Facts:
Q_117 drasum Q_714; Q_117 drasum Q_661; Q_127 drasum Q_535; Q_127 drasum Q_174; Q_138 drasum Q_118; Q_138 drasum Q_361
Q_138 drasum Q_21; Q_138 drasum Q_497; Q_141 drasum Q_146; Q_141 drasum Q_531; Q_141 drasum Q_863; Q_160 drasum Q_595
Q_160 drasum Q_74; Q_160 drasum Q_527; Q_167 drasum Q_174; Q_185 drasum Q_143; Q_185 drasum Q_374; Q_185 drasum Q_201
Q_185 drasum Q_707; Q_186 drasum Q_915; Q_186 drasum Q_251; Q_186 drasum Q_566; Q_186 drasum Q_524; Q_198 drasum Q_480
Q_198 drasum Q_857; Q_198 drasum Q_786; Q_222 drasum Q_524; Q_222 drasum Q_499; Q_226 drasum Q_712; Q_226 drasum Q_274
Q_229 drasum Q_171; Q_229 drasum Q_390; Q_229 drasum Q_130; Q_229 drasum Q_854; Q_229 drasum Q_661; Q_259 drasum Q_89
Q_259 drasum Q_74; Q_259 drasum Q_599; Q_285 drasum Q_265; Q_285 drasum Q_866; Q_285 drasum Q_366; Q_301 drasum Q_968
Q_301 drasum Q_400; Q_301 drasum Q_527; Q_301 drasum Q_64; Q_314 drasum Q_287; Q_314 drasum Q_592; Q_314 drasum Q_928
Q_314 drasum Q_495; Q_314 drasum Q_812; Q_346 drasum Q_237; Q_346 drasum Q_730; Q_346 drasum Q_736; Q_359 drasum Q_755
Q_359 drasum Q_528; Q_369 drasum Q_641; Q_369 drasum Q_376; Q_369 drasum Q_326; Q_375 drasum Q_566; Q_375 drasum Q_599
Q_375 drasum Q_934; Q_394 drasum Q_721; Q_397 drasum Q_770; Q_397 drasum Q_595; Q_397 drasum Q_894; Q_404 drasum Q_446
Q_419 drasum Q_335; Q_419 drasum Q_973; Q_428 drasum Q_494; Q_428 drasum Q_686; Q_428 drasum Q_697; Q_428 drasum Q_400
Q_428 drasum Q_805; Q_434 drasum Q_287; Q_434 drasum Q_721; Q_468 drasum Q_332; Q_492 drasum Q_446; Q_492 drasum Q_810
Q_515 drasum Q_441; Q_515 drasum Q_111; Q_515 drasum Q_374; Q_515 drasum Q_376; Q_537 drasum Q_839; Q_537 drasum Q_977
Q_576 drasum Q_501; Q_576 drasum Q_854; Q_576 drasum Q_643; Q_584 drasum Q_432; Q_584 drasum Q_944; Q_612 drasum Q_755
Q_612 drasum Q_677; Q_612 drasum Q_977; Q_612 drasum Q_973; Q_662 drasum Q_677; Q_662 drasum Q_915; Q_662 drasum Q_711
Q_662 drasum Q_130; Q_664 drasum Q_347; Q_664 drasum Q_566; Q_664 drasum Q_265; Q_664 drasum Q_326; Q_68 drasum Q_524
Q_691 drasum Q_87; Q_691 drasum Q_446; Q_691 drasum Q_274; Q_728 drasum Q_146; Q_728 drasum Q_363; Q_728 drasum Q_973
Q_734 drasum Q_783; Q_734 drasum Q_480; Q_735 drasum Q_928; Q_735 drasum Q_524; Q_735 drasum Q_530; Q_741 drasum Q_712
Q_741 drasum Q_643; Q_741 drasum Q_642; Q_744 drasum Q_712; Q_744 drasum Q_51; Q_744 drasum Q_802; Q_776 drasum Q_361
Q_776 drasum Q_312; Q_780 drasum Q_768; Q_780 drasum Q_524; Q_780 drasum Q_783; Q_780 drasum Q_641; Q_780 drasum Q_833
Q_780 drasum Q_326; Q_780 drasum Q_528; Q_787 drasum Q_677; Q_787 drasum Q_736; Q_787 drasum Q_857; Q_787 drasum Q_643
Q_796 drasum Q_143; Q_796 drasum Q_183; Q_796 drasum Q_80; Q_803 drasum Q_265; Q_803 drasum Q_183; Q_809 drasum Q_604
Q_821 drasum Q_74; Q_821 drasum Q_332; Q_821 drasum Q_478; Q_821 drasum Q_480; Q_826 drasum Q_287; Q_826 drasum Q_111
Q_826 drasum Q_398; Q_826 drasum Q_248; Q_826 drasum Q_641; Q_826 drasum Q_311; Q_826 drasum Q_604; Q_830 drasum Q_619
Q_830 drasum Q_497; Q_845 drasum Q_857; Q_858 drasum Q_638; Q_858 drasum Q_263; Q_858 drasum Q_524; Q_858 drasum Q_812
Q_858 drasum Q_802; Q_878 drasum Q_230; Q_878 drasum Q_678; Q_878 drasum Q_863; Q_878 drasum Q_641; Q_878 drasum Q_866
Q_878 drasum Q_432; Q_891 drasum Q_853; Q_891 drasum Q_973; Q_891 drasum Q_311; Q_891 drasum Q_857; Q_907 drasum Q_936
Q_907 drasum Q_107; Q_907 drasum Q_446; Q_907 drasum Q_506; Q_952 drasum Q_524; Q_107 gruklan mimesik; Q_111 gruklan mimesik
Q_117 gruklan melaklu; Q_118 gruklan zezek; Q_127 gruklan mimesik; Q_130 gruklan zezek; Q_138 gruklan gubral; Q_141 gruklan melaklu
Q_143 gruklan gubral; Q_146 gruklan zezek; Q_160 gruklan mimesik; Q_167 gruklan zezek; Q_171 gruklan gubral; Q_174 gruklan gubral
Q_183 gruklan gubral; Q_185 gruklan melaklu; Q_186 gruklan mimesik; Q_198 gruklan zezek; Q_201 gruklan zezek; Q_21 gruklan zezek
Q_222 gruklan melaklu; Q_226 gruklan mimesik; Q_229 gruklan mimesik; Q_230 gruklan zezek; Q_237 gruklan melaklu; Q_248 gruklan mimesik
Q_251 gruklan mimesik; Q_259 gruklan melaklu; Q_263 gruklan mimesik; Q_265 gruklan mimesik; Q_274 gruklan zezek; Q_285 gruklan zezek
Q_287 gruklan melaklu; Q_301 gruklan mimesik; Q_311 gruklan mimesik; Q_312 gruklan zezek; Q_314 gruklan mimesik; Q_326 gruklan zezek
Q_332 gruklan zezek; Q_335 gruklan zezek; Q_346 gruklan gubral; Q_347 gruklan melaklu; Q_359 gruklan mimesik; Q_361 gruklan zezek
Q_363 gruklan mimesik; Q_366 gruklan zezek; Q_369 gruklan zezek; Q_374 gruklan gubral; Q_375 gruklan gubral; Q_376 gruklan zezek
Q_390 gruklan gubral; Q_394 gruklan mimesik; Q_397 gruklan zezek; Q_398 gruklan mimesik; Q_400 gruklan zezek; Q_404 gruklan melaklu
Q_406 gruklan mimesik; Q_414 gruklan zezek; Q_419 gruklan zezek; Q_428 gruklan zezek; Q_432 gruklan melaklu; Q_434 gruklan zezek
Q_441 gruklan mimesik; Q_446 gruklan zezek; Q_448 gruklan melaklu; Q_468 gruklan gubral; Q_478 gruklan zezek; Q_480 gruklan gubral
Q_492 gruklan melaklu; Q_494 gruklan melaklu; Q_495 gruklan zezek; Q_497 gruklan mimesik; Q_499 gruklan zezek; Q_501 gruklan zezek
Q_506 gruklan mimesik; Q_51 gruklan zezek; Q_515 gruklan zezek; Q_524 gruklan zezek; Q_527 gruklan gubral; Q_528 gruklan zezek
Q_530 gruklan zezek; Q_531 gruklan mimesik; Q_535 gruklan zezek; Q_537 gruklan zezek; Q_566 gruklan melaklu; Q_574 gruklan gubral
Q_576 gruklan zezek; Q_584 gruklan zezek; Q_592 gruklan melaklu; Q_595 gruklan zezek; Q_599 gruklan mimesik; Q_604 gruklan zezek
Q_612 gruklan mimesik; Q_619 gruklan melaklu; Q_638 gruklan zezek; Q_64 gruklan melaklu; Q_641 gruklan zezek; Q_642 gruklan zezek
Q_643 gruklan gubral; Q_661 gruklan gubral; Q_662 gruklan mimesik; Q_664 gruklan zezek; Q_677 gruklan zezek; Q_678 gruklan zezek
Q_68 gruklan zezek; Q_686 gruklan zezek; Q_691 gruklan zezek; Q_697 gruklan zezek; Q_707 gruklan zezek; Q_711 gruklan zezek
Q_712 gruklan mimesik; Q_714 gruklan zezek; Q_721 gruklan mimesik; Q_728 gruklan zezek; Q_730 gruklan zezek; Q_734 gruklan gubral
Q_735 gruklan zezek; Q_736 gruklan zezek; Q_74 gruklan melaklu; Q_741 gruklan zezek; Q_744 gruklan zezek; Q_755 gruklan zezek
Q_768 gruklan melaklu; Q_770 gruklan zezek; Q_776 gruklan gubral; Q_780 gruklan zezek; Q_783 gruklan mimesik; Q_786 gruklan zezek
Q_787 gruklan zezek; Q_796 gruklan gubral; Q_80 gruklan zezek; Q_802 gruklan zezek; Q_803 gruklan mimesik; Q_805 gruklan zezek
Q_809 gruklan mimesik; Q_810 gruklan mimesik; Q_812 gruklan melaklu; Q_821 gruklan zezek; Q_826 gruklan melaklu; Q_830 gruklan melaklu
Q_833 gruklan mimesik; Q_839 gruklan zezek; Q_845 gruklan zezek; Q_853 gruklan mimesik; Q_854 gruklan zezek; Q_857 gruklan zezek
Q_858 gruklan mimesik; Q_863 gruklan zezek; Q_866 gruklan zezek; Q_87 gruklan zezek; Q_878 gruklan gubral; Q_89 gruklan zezek
Q_891 gruklan mimesik; Q_894 gruklan mimesik; Q_907 gruklan zezek; Q_915 gruklan melaklu; Q_928 gruklan zezek; Q_934 gruklan mimesik
Q_936 gruklan zezek; Q_944 gruklan mimesik; Q_952 gruklan melaklu; Q_968 gruklan zezek; Q_973 gruklan zezek; Q_977 gruklan mimesik

Known rows:
Q_332: [-15 -10  23  22   2  39  20  -9 -32  -5  -1 -18   4 -10   4   3 -25  25
  12 -33  12 -24   3   8 -12 -16  -5   2]
Q_821: [-30 -30  36   4  11   4  36  13 -21   4   3 -19  21 -46   5   6  -9  18
   0 -30  35 -20 -11  35 -12  -9   6   7]
Q_186: [ 10  -8 -34  -7  -4 -48 -25  47  62   8 -39  -6 -36  -6  34  13 -16 -20
 -51  78   0   6  31  31   3   2  -8 -24]
Q_201: [ 20  -8  24  17 -12  29  35  -1 -29 -19  13  -7  16  13   6 -25   6  29
  24 -45  49 -15  24  -4  -4  20  13  -8]
Q_595: [-11  -9  24  22  -1  34  25 -16 -38  -7   1 -15  15   1  10   8 -22  31
  -1 -29  17 -15   1  10   1  -4  -5  15]
Q_230: [ 15 -13  33  12 -22   6  31 -15 -62  12  31  -3   6 -19 -16 -21 -11  18
  33 -39   4  -4  15  -8   5 -10   3   5]
Q_263: [ 16  26 -37  17 -15 -20 -26  24  56  -4 -33 -13 -36  31  15  16 -29 -12
 -49  91 -17   1  35   1   0 -13 -28 -30]
Q_171: [ -6 -18   5 -50  92  -3 -78   1  13   3  26  17  12 -13   8   9  -5 -34
  12  -9  -8   0 -26 -36  26  90  -2  15]
Q_936: [-11  15  33  -4 -17  39  32 -13 -43  18  14 -17   3  -7 -26 -11  -1  35
   5 -57  20 -16   3 -13 -13   5 -11  -2]
Q_915: [  3   7 -77 -10 -16  21 -11 -61  41 -27 -20  50  -4  27   1  27  40 -20
 -10  -1 -58  41 -33 -19   8 -27  41  16]
Q_183: [ 20 -21  13 -56  68   9 -80  22   2 -19  23   6  31 -15  15   4 -19 -41
  28 -13 -14   3 -27 -63   6  86   6   8]
Q_287: [ 15  28 -60   9 -42  15  11 -57  41 -47  -7  35  27  44 -24  11  36 -38
   7  22 -57  39 -35 -40  -2 -45  31  11]
Q_728: [-19 -21  40   5   3 -29  37  -3 -43  34  33  -4   7 -39 -28 -26  13  13
  28 -40  21 -11   1  29  -1 -15  -1  12]
Q_394: [ 18  20 -19  10 -10 -42 -19  46  62   0 -32  -9 -22  29  17  -2 -16 -22
 -35  79  -1  10  22  18  -5 -13 -26 -26]
Q_185: [ 12   4 -51 -31 -31  -8  18 -13  54 -45 -21  41  38  23   7   1  76 -29
   0 -11 -12  53 -53 -12  -2  -7  61   8]
Q_810: [ 16  40 -26  -8 -17  -2 -34  43  49  16 -42  -7 -45  43  17   8 -29  -8
 -41  42 -23  12  24  -7 -20 -14 -36 -25]
Q_506: [ 17  36 -26  -6 -20  -2 -36  43  45  17 -42  -9 -45  43  13   9 -29  -8
 -38  42 -23  11  20  -8 -20 -15 -40 -24]

Rows:
No name comes twice in this set of rows, the named rows included.
[  6  21 -17   7 -14 -58  -6  50  65  -1 -22 -17 -16  15  10   3  -4 -29
 -49  98   7   5  21  25   2  -6 -22 -30] : Q_314
[ -9  22  29  -3 -23  54  29 -20 -50  18   8 -14  -3   4 -30  -8  -7  37
   7 -63  11 -18  11 -27 -16   3 -19  -2] : Q_446
[ 28  17 -26  13 -16 -32 -38  39  32  15 -26   1 -45  34  18  -5 -35 -21
 -13  58 -39  18  24  10  -3 -35 -31 -18] : Q_531
[-27 -27  34   7  17  -4  33   6 -18  18  12 -11  11 -40  -9 -13  -1  14
  16 -31  37 -19  -2  36 -15 -15   0   7] : Q_198
[-11  -8  21  18   5  21  23 -19 -33  11  13  -4  -3  -3 -11 -17  -1  30
  18 -39  27 -23  15  13  -4   0  -3   5] : Q_730
[ 19  16 -28  15  -4 -29 -43  39  43  21 -31   3 -52  35  17  -6 -34 -21
 -11  63 -35  12  24  15 -13 -40 -35 -19] : Q_363
[-15   2  23  10  -1  24  29 -22 -27  15  14  -3  -1   0 -18 -14   8  35
   1 -43  29 -27  16   6   2  12  -8  -1] : Q_642
[ 22   6 -40  10  -6   1 -45  42  54 -11 -55  -5 -42  35  52  25 -54 -13
 -40  61 -24   8  24   7 -14 -21 -23 -25] : Q_599
[-16 -15  28  10 -10  -3  44 -18 -35   3  23 -15  15 -42 -18   0   4  24
  -6 -11  29 -24  18   9   9  11  10   2] : Q_68
[-14  28 -53 -19 -19   2  -9 -31  19 -29 -24  22   6   2 -12  27  80  -7
   5   5 -41  34 -71  -1  -6 -35  55  16] : Q_830
[-11  -6  32   7  -2   7  35  -5 -40   9  15 -15  11 -20 -11 -10  16  30
   8 -34  36 -18  -3  15   7   8   7   4] : Q_167
[ 22  40 -34  24  -1  -7 -63  41  22  -7 -44 -27 -66  41  25  19  -5  11
  -8  74 -23  -8  14  12 -12 -23 -15 -29] : Q_497
[-15 -32  34  -2 -10 -25  51   3 -31  14  25 -12  23 -65 -15 -13   9   9
   8 -17  34 -18   8  18   2   3  15   1] : Q_780
[-25 -34  20 -60  89 -25 -69  34  19   2  22  -2  35 -67   1  21 -27 -60
  17  11 -16  -1 -47 -31  -5  58  -4  17] : Q_734
[ -4   6 -59 -26 -16  -7   7 -43  48 -18 -19  48  14  21   1  14  75 -18
 -14  -8 -30  51 -51   4  15 -11  51  23] : Q_117

The same things again, as new rows of numbers:
Known rows:
Q_87: [  1  -4   9  -1  -4  13  26 -43 -10  -9  31 -13 -18  -6 -21 -17 -13   5
 -42  20 -17 -10  41  17 -29  -8  24  23   8]
Q_707: [  2  -1   9   2  -2   9   8 -42  -5 -18  25 -17 -21 -13  -8 -13 -14   2
 -44  24 -21   1  14  11 -35 -21  22  23  13]
Q_478: [  3  -5  11   2   6  11  15 -30 -11 -13  26 -17 -21  -2 -26 -21 -17  12
 -37  22 -19  -4  25   5 -33  21  18  27  13]
Q_858: [  2  -4  18   2  16   8  35 -44   7 -23  28  15 -36  40  13  12 -32  -4
 -29 -11 -15   6   1  12  -3  71 -19   0   4]
Q_480: [ 18 -21  10   2  30  -4  27 -45 -27 -34   1  -5 -23  25 -31  19 -40  32
 -36  27 -11 -20 -39  -3 -27  -8 -33  27   8]
Q_535: [  1   2   9   1   7  11  13 -36  -5 -16  28 -17 -17  -4 -15 -11 -14   9
 -43  20 -17  -8  31  13 -34   6  22  21  11]
Q_229: [  8 -21  10   1  30  10  30 -41  17 -32  15  13 -38  42  33  12 -24 -10
 -34 -11 -17   2  25   9   2  52 -22   8   5]
Q_414: [  0   1   8   3   8  12  14 -39  -7 -18  29 -16 -13  -3 -15 -14 -15   8
 -43  18 -19  -6  31   8 -34   6  24  21  12]
Q_857: [  5  -6  10  -3   1  12  15 -35  -4 -16  22 -21 -27   9 -28 -18 -13   3
 -40  23 -16  -8  25  13 -33  -3  16  23  16]
Q_677: [  3 -11   5  -3   3  14  12 -35  -1 -19  18 -21 -18  11 -21 -16 -14   4
 -45  21 -13 -10  36  14 -28  -4  18  20  16]
Q_74: [ 35  22   8 -11  38   7  49 -25  -3 -41  22   9 -24 -36 -31  -1 -49 -35
 -41  26 -10  -1  41  -6  -8  10 -15  20   9]
Q_755: [ -1   0   9  -2  11  14  11 -35  -6 -15  23 -19 -20   8 -25 -15 -16   6
 -44  19 -16  -9  24  12 -30  -1  20  20  16]
Q_369: [ -7   4  11   5  18  14  13 -45 -14 -18  28 -12  -8  -2 -13 -16 -24   7
 -41  12 -21   3  14   1 -33   3  28  19  14]
Q_770: [  2   0   9   1   6  12  14 -31 -10 -18  29 -16 -15 -12 -16 -16 -14  12
 -41  21 -19  -7  28   7 -35  12  17  23  12]
Q_934: [ 10  -8  17   1  19   5  22 -32   5 -16  14  10 -61  26  14  10 -29  -7
 -32  -3 -17   3  -6  18   6  49 -26  12   4]
Q_259: [ 29  19   6  -7  54   9  54 -32  -5 -44  24  16  -8 -26 -25  -2 -52 -36
 -40  18 -12   7  62 -18  -9  24  -8  20   8]
Q_595: [  3  -1   9   3   1  10  11 -27 -10 -17  29 -16 -19 -15 -18 -17 -15  15
 -39  21 -19  -9  29   7 -36  16  16  24  12]

Rows:
No name comes twice in this set of rows, the named rows included.
[ 33  37  10 -14  29   5  49 -39   3 -43  29  11 -22 -26 -35   6 -48 -48
 -45  22  -9   4  19   4 -16 -20 -12   6  13] : Q_287
[ 10 -17   5   8  42  -2  24 -61 -25 -45   3   2  -6  16  -4  23 -42  28
 -41  20 -17 -11 -30 -10 -30 -32 -22  24   5] : Q_796
[  6  -5  18   3  34   7  23 -41   4 -21  16  13 -49  22  30  13 -30 -14
 -36  -8 -23   9  -2  11   4  31 -19  13   4] : Q_803
[ 10  -2  18   1  31   8  31 -40   9 -24  22  12 -44  31  25  14 -24  -8
 -30  -6 -21   2   6  11  -3  48 -23  10   3] : Q_127
[ 31  28   6 -11  46   9  52 -37   1 -45  25  12 -14 -25 -23   6 -45 -41
 -45  20 -11   1  50  -4  -9  -7  -8  14   9] : Q_448
[ -1  -5   8   0  -9  11  20 -41  -6 -14  30 -14 -12  -1 -23 -15 -15   7
 -44  18 -14  -9  29  17 -31   5  23  17  11] : Q_51
[ 10  -1  19  -1  23   7  29 -37   9 -20  21  11 -53  30  21  12 -24 -10
 -32  -4 -18   1   3  17  -3  46 -25  11   5] : Q_406
[ -2   4  10   1   4  10   6 -35 -13 -10  21 -18 -25 -12 -25 -14 -23   7
 -46  19 -16  -3   1  15 -25 -13  24  21  14] : Q_326
[  4  -6  10   0   7  12  15 -35  -7 -14  25 -17 -20   8 -24 -19 -15   7
 -37  22 -18  -6  29   7 -33  12  17  25  14] : Q_786
[ -2   3  11   2   6  11  19 -46  -7 -22  36 -12  -4   4 -17 -14 -17   5
 -38  15 -20   1  19   2 -42   9  24  14  14] : Q_434
[  4  -7  10   5  64   2  24 -60 -33 -42   7   2  -2  22 -13  26 -43  29
 -41  12 -16 -19 -25 -12 -25 -25 -22  18   7] : Q_878
[ 15 -18   7   4  27  -5  26 -42 -27 -41   9  -2 -17   6 -18  19 -36  40
 -38  26 -14 -26 -31  -4 -33  -5 -37  22   6] : Q_527

